Below is a small trained network, with its code and all its weights. Each question gives an input and a class and asks what happens when units are switched off, that is, made to give their printed mean instead of their output.

import numpy as np


def w(rows, s, z=0):
    codes = np.array(rows[::2]) - 128.0
    scale = np.full(codes.shape[1], s)
    scale[-1] = z or s
    return codes * scale


def norm(h):
    return h / np.sqrt((h * h).mean(-1, keepdims=True) + 1e-5)


def f(y):
    return np.maximum(y, 0)


def log_softmax(a):
    a = a - a.max(-1, keepdims=True)
    return a - np.log(np.exp(a).sum(-1, keepdims=True))


def net(x, mask):
    res = np.array(x, float).reshape(1, 3) / 4 @ E
    u = 0
    for l in range(3):
        y = f(norm(res) @ A[l][:, :-1].T + A[l][:, -1])
        res = res + np.where(mask[u : u + 4], y, B[l][:, -1]) @ B[l][:, :-1]
        u += 4
    return log_softmax(norm(res)[-1] @ U[:, :-1].T + U[:, -1])


A, B = {}, {}
E = w([
[97,162,128,58,140,191,215,145,205,126,125],'x0',
[136,119,103,158,167,81,125,180,79,218,182],'x1',
[187,1,28,59,114,124,177,141,51,142,159],'x2',
],0.0091)
A[0] = w([
[236,165,103,63,131,242,105,155,155,53,60,213],'0.n0',
[151,179,32,61,165,77,239,211,123,131,160,87],'0.n1',
[118,167,253,245,62,95,58,156,129,99,40,6],'0.n2',
[6,119,64,119,162,190,210,192,210,136,56,180],'0.n3',
],0.005,0.0025)
B[0] = w([
[143,136,74,96,76,98,108,157,127,8,41,223],'0.n0',
[68,105,203,164,198,129,178,177,60,170,178,221],'0.n1',
[65,130,128,119,246,122,92,79,147,81,179,254],'0.n2',
[123,180,131,87,90,66,167,110,183,176,116,248],'0.n3',
],0.011,0.0061)
A[1] = w([
[135,37,84,51,94,204,154,105,84,23,122,3],'1.n0',
[176,73,75,24,105,126,151,160,50,31,94,76],'1.n1',
[84,95,214,236,140,69,68,191,30,84,72,229],'1.n2',
[85,4,192,196,179,161,2,4,145,141,240,138],'1.n3',
],0.0055,0.0049)
B[1] = w([
[113,85,208,96,135,182,67,238,32,61,97,173],'1.n0',
[194,103,235,144,145,122,101,125,86,138,96,212],'1.n1',
[168,124,165,121,120,140,163,36,95,137,59,255],'1.n2',
[106,200,114,185,188,194,92,50,133,119,255,253],'1.n3',
],0.0092,0.0068)
A[2] = w([
[96,177,15,161,88,206,255,55,111,103,183,2],'2.n0',
[202,92,104,193,127,176,82,93,59,249,159,20],'2.n1',
[36,129,135,220,163,139,44,143,143,118,205,127],'2.n2',
[117,165,87,82,139,105,140,107,190,93,100,78],'2.n3',
],0.0071,0.0049)
B[2] = w([
[136,54,66,117,9,112,213,140,52,139,121,136],'2.n0',
[157,128,2,189,29,163,92,242,195,147,172,201],'2.n1',
[210,133,6,119,167,103,82,75,61,36,221,253],'2.n2',
[106,205,163,138,40,39,122,156,175,148,83,193],'2.n3',
],0.0091,0.0061)
U = w([
[183,38,221,63,102,116,115,126,27,50,56,200],'0',
[135,54,128,167,164,185,100,53,204,183,93,3],'1',
[108,91,102,133,151,243,96,83,194,183,76,3],'2',
[74,213,186,58,62,46,161,86,241,96,69,228],'3',
[136,217,81,193,220,93,45,2,105,60,236,187],'4',
[74,113,154,92,168,50,226,179,102,212,210,169],'5',
[220,72,29,220,48,143,79,180,93,198,212,137],'6',
],0.0099,0.0058)

Each question gives the input, the list of numbers given to net, and the class t.
The units are the neurons (one row each of A and B). Each row of codes is followed by its name. A weight is (code - 128) times the scale printed after its matrix; where a second scale follows, it is the last column's (A, B and U).
mask holds one flag per neuron, layer by layer. A switched-off neuron (its flag False) gives its mean, the last column of its row in B, instead of its output. The means were averaged over made-up inputs and are rounded, as every weight is.
A unit's drop is (log p(t) with every unit on - log p(t) with that unit switched off) / (log p(t) with every unit on - log p(t) with every unit switched off).
The circuit of an input: a set's keep is (log p(t) with only the set's units on - log p(t) with every unit switched off) / (log p(t) with every unit on - log p(t) with every unit switched off). Starting from all 12 units, units are removed one at a time, each time the one whose removal leaves the highest keep (on an exact tie, the one counted first), for as long as the keep stays at least 0.8.
units of the circuit, in order: the units of the circuit, biggest drop first
k most important neurons: the k neurons with the biggest drops, biggest first
top k neurons in layer l: the k neurons of layer l with the biggest drops, biggest first
drop of u: that unit's drop, to one decimal
input [1,3,2], class 6: 2 most important neurons => [0.n3; 0.n0]
input [5,5,-7], class 3: top 2 neurons in layer 0 => [0.n3; 0.n1]
input [-2,4,2], class 6: units of the circuit, in order => [0.n2]
input [5,5,-5], class 3: 2 most important neurons => [1.n3; 0.n3]
input [-2,5,-1], class 6: units of the circuit, in order => [2.n1; 0.n2]
input [2,5,3], class 5: 4 most important neurons => [0.n1; 0.n2; 1.n3; 2.n2]
input [-7,1,4], class 6: 2 most important neurons => [0.n2; 2.n1]
input [-5,2,1], class 6: units of the circuit, in order => [2.n1; 0.n2]
input [8,-3,7], class 0: 2 most important neurons => [0.n0; 1.n1]
input [-4,-1,2], class 6: units of the circuit, in order => [0.n2; 2.n1]
input [5,-8,4], class 0: top 2 neurons in layer 1 => [1.n0; 1.n1]
input [3,6,-3], class 5: units of the circuit, in order => [0.n2; 1.n3]
input [4,0,4], class 5: 3 most important neurons => [0.n1; 0.n3; 1.n2]
input [2,2,6], class 5: units of the circuit, in order => [2.n2]
input [7,2,1], class 5: 2 most important neurons => [0.n1; 1.n2]
input [6,7,-7], class 3: 4 most important neurons => [1.n3; 0.n3; 0.n1; 0.n2]
input [3,6,-2], class 5: 2 most important neurons => [0.n2; 1.n3]
input [6,-2,5], class 0: top 3 neurons in layer 1 => [1.n1; 1.n0; 1.n3]
input [7,-2,2], class 3: 2 most important neurons => [0.n3; 0.n0]
input [3,-6,4], class 0: units of the circuit, in order => [1.n0]
input [2,1,7], class 0: 2 most important neurons => [1.n3; 0.n3]
input [4,4,-4], class 3: 2 most important neurons => [1.n3; 0.n3]
input [1,8,-1], class 6: 2 most important neurons => [0.n2; 2.n1]
input [-6,8,1], class 6: 2 most important neurons => [2.n1; 0.n2]
input [3,6,-1], class 5: 2 most important neurons => [0.n2; 1.n3]
input [6,-8,4], class 0: top 2 neurons in layer 0 => [0.n0; 0.n2]
input [4,2,0], class 5: units of the circuit, in order => [0.n1]
input [5,-2,4], class 0: top 3 neurons in layer 0 => [0.n0; 0.n2; 0.n1]
input [1,0,0], class 3: drop of 2.n1 => 0.0
input [-3,8,2], class 6: drop of 0.n2 => 0.4
